Below is a small trained network, with its code and all its weights. Each question gives an input and a target symbol and asks what happens when units are switched off, that is, made to give their printed mean instead of their output.

import numpy as np


def w(rows, s, z=0):
    codes = np.array(rows[::2]) - 128.0
    scale = np.full(codes.shape[1], s)
    scale[-1] = z or s
    return codes * scale


def norm(h):
    return h / np.sqrt((h * h).mean(-1, keepdims=True) + 1e-5)


def f(y):
    return np.maximum(y, 0)


def softmax(a):
    e = np.exp(a - a.max(-1, keepdims=True))
    return e / e.sum(-1, keepdims=True)


def log_softmax(a):
    a = a - a.max(-1, keepdims=True)
    return a - np.log(np.exp(a).sum(-1, keepdims=True))


def net(x, mask):
    ids = ['ΘΣΨαεημτ'.index(c) for c in x.split()]
    T = len(ids)
    res = E[ids] + P[:T]
    q, k, v = (norm(res) @ M[0].T for M in (Q, K, V))
    z = softmax(np.where(np.tri(T) > 0, q @ k.T / 2**0.5, -1e9)) @ v
    res = res + np.where(mask[0], z, O[0][:, -1]) @ O[0][:, :-1]
    y = f(norm(res) @ A[0][:, :-1].T + A[0][:, -1])
    res = res + np.where(mask[1:9], y, B[0][:, -1]) @ B[0][:, :-1]
    return log_softmax(norm(res)[-1] @ U[:, :-1].T + U[:, -1])


Q, K, V, O, A, B = {}, {}, {}, {}, {}, {}
E = w([
[73,123,211,180,42,76],'Θ',
[111,130,124,193,140,38],'Σ',
[150,124,180,180,98,6],'Ψ',
[161,201,175,180,135,60],'α',
[236,93,32,145,131,171],'ε',
[24,225,131,236,168,146],'η',
[146,250,137,185,173,218],'μ',
[147,119,23,183,148,178],'τ',
],0.013)
P = w([
[189,62,172,222,164,182],'0',
[190,247,20,168,38,102],'1',
[150,94,165,125,82,147],'2',
[165,113,180,193,174,108],'3',
[149,249,43,112,82,80],'4',
[142,91,167,94,87,123],'5',
[138,110,161,136,190,86],'6',
[136,236,31,56,109,48],'7',
[128,88,165,60,101,96],'8',
[77,108,146,128,220,49],'9',
],0.015)
Q[0] = w([
[96,101,111,122,36,134],'h0',
[104,1,199,114,231,232],'h0',
],0.019)
K[0] = w([
[82,129,69,62,160,84],'h0',
[208,114,42,253,32,196],'h0',
],0.019)
V[0] = w([
[69,134,120,104,2,162],'h0',
[57,83,111,185,159,99],'h0',
],0.025)
O[0] = w([
[21,92,116,32,198,89,2],'h0',
[44,97,59,252,107,166,239],'h0',
],0.012,0.0076)
A[0] = w([
[176,157,115,177,252,100,110],'n0',
[127,166,78,115,213,109,40],'n1',
[95,227,66,75,74,84,16],'n2',
[71,231,115,132,135,89,120],'n3',
[70,165,72,100,68,107,3],'n4',
[129,126,166,125,151,214,9],'n5',
[150,193,66,130,108,98,215],'n6',
[117,147,135,172,190,126,2],'n7',
],0.03,0.0049)
B[0] = w([
[98,161,151,193,32,94,200],'n0',
[170,88,117,172,206,110,150],'n1',
[189,83,204,159,186,180,171],'n2',
[140,84,68,82,104,140,214],'n3',
[79,253,143,160,92,111,179],'n4',
[120,74,198,100,123,187,137],'n5',
[99,99,151,62,173,102,249],'n6',
[164,169,176,135,138,95,184],'n7',
],0.036,0.012)
U = w([
[22,186,167,49,178,107,106],'Θ',
[149,140,147,252,80,189,212],'Σ',
[98,27,128,128,60,17,4],'Ψ',
[240,233,169,161,115,24,2],'α',
[188,123,85,111,177,171,239],'ε',
[62,101,3,75,41,111,202],'η',
[112,82,180,131,144,221,125],'μ',
[136,112,122,169,218,120,127],'τ',
],0.012,0.0064)

Each question gives the input, a string of symbols that net reads in full, and the target symbol t.
The units are the heads (2 rows each of Q, K, V and O) and the neurons (one row each of A and B). Each row of codes is followed by its name. A weight is (code - 128) times the scale printed after its matrix; where a second scale follows, it is the last column's (O, A, B and U).
mask holds one flag per unit, heads first, then neurons. A switched-off unit (its flag False) gives its mean, the last column of its rows in O or B, instead of its output. The means were averaged over made-up inputs and are rounded, as every weight is.
A unit's drop is (log p(t) with every unit on - log p(t) with that unit switched off) / (log p(t) with every unit on - log p(t) with every unit switched off).
The circuit of an input: a set's keep is (log p(t) with only the set's units on - log p(t) with every unit switched off) / (log p(t) with every unit on - log p(t) with every unit switched off). Starting from all 9 units, units are removed one at a time, each time the one whose removal leaves the highest keep (on an exact tie, the one counted first), for as long as the keep stays at least 0.8.
units of the circuit, in order: the units of the circuit, biggest drop first
most important unit: the unit with the biggest drop
top k neurons: the k neurons with the biggest drops, biggest first
drop of u: that unit's drop, to one decimal
input Θ α Θ Σ α α Σ μ, target Σ: units of the circuit, in order : h0
input Θ Σ η, target η: units of the circuit, in order : h0; n3
input μ Θ ε, target ε: top 4 neurons : n0; n4; n6; n7
input Θ Σ Θ Θ α Ψ η τ, target η: top 4 neurons : n2; n6; n7; n0
input ε μ α Θ μ ε ε η, target ε: top 2 neurons : n2; n3
input ε Θ ε α η η Θ Θ τ, target τ: units of the circuit, in order : h0; n1
input ε τ η α Σ Θ Ψ, target Σ: top 2 neurons : n0; n3
input Θ Θ α α Θ α η Σ Σ, target Σ: units of the circuit, in order : h0; n6
input α τ α ε τ, target ε: units of the circuit, in order : h0; n1
input α η Σ Σ Θ Θ Σ μ Θ η, target α: top 3 neurons : n7; n6; n2
input η α Σ Θ Θ, target Θ: top 3 neurons : n4; n6; n2
input α Ψ Θ Θ τ, target Θ: top 2 neurons : n6; n4
input Θ Θ α Θ, target Ψ: units of the circuit, in order : n4; n2
input Θ Σ τ Θ ε η, target η: most important unit : n3
input Θ α τ, target τ: units of the circuit, in order : n1; h0
input Θ Θ α Θ Θ Θ η Θ Σ ε, target Σ: units of the circuit, in order : n6; h0
input μ Θ α Ψ τ Θ Θ η, target Θ: top 4 neurons : n4; n6; n2; n3
input α Σ Θ η α, target η: units of the circuit, in order : h0; n6; n2; n3
input Σ Θ α Ψ α, target Ψ: top 2 neurons : n6; n4
input Θ Θ α ε Θ, target ε: most important unit : n2
input ε Θ Θ Θ Θ α η Σ Σ Θ, target η: units of the circuit, in order : n3; h0
input α Σ α Ψ Σ, target Ψ: units of the circuit, in order : n6; h0; n7
input ε Σ Θ Θ Θ η Θ Ψ, target Θ: top 2 neurons : n4; n6
input Σ ε α α Θ Θ η α Θ Ψ, target Σ: top 2 neurons : n0; n6
input η Θ α α α Θ μ η, target μ: top 2 neurons : n2; n6
input Θ Σ τ Θ, target α: units of the circuit, in order : n7; n6; h0; n0
input Θ α Θ Ψ Θ α Θ Θ Θ Σ, target Σ: most important unit : n0
input τ μ μ, target μ: drop of n4 : 0.1
input Σ Ψ Θ Θ μ, target Θ: drop of n2 : 0.2
input Θ Θ μ, target μ: drop of n5 : 1.6
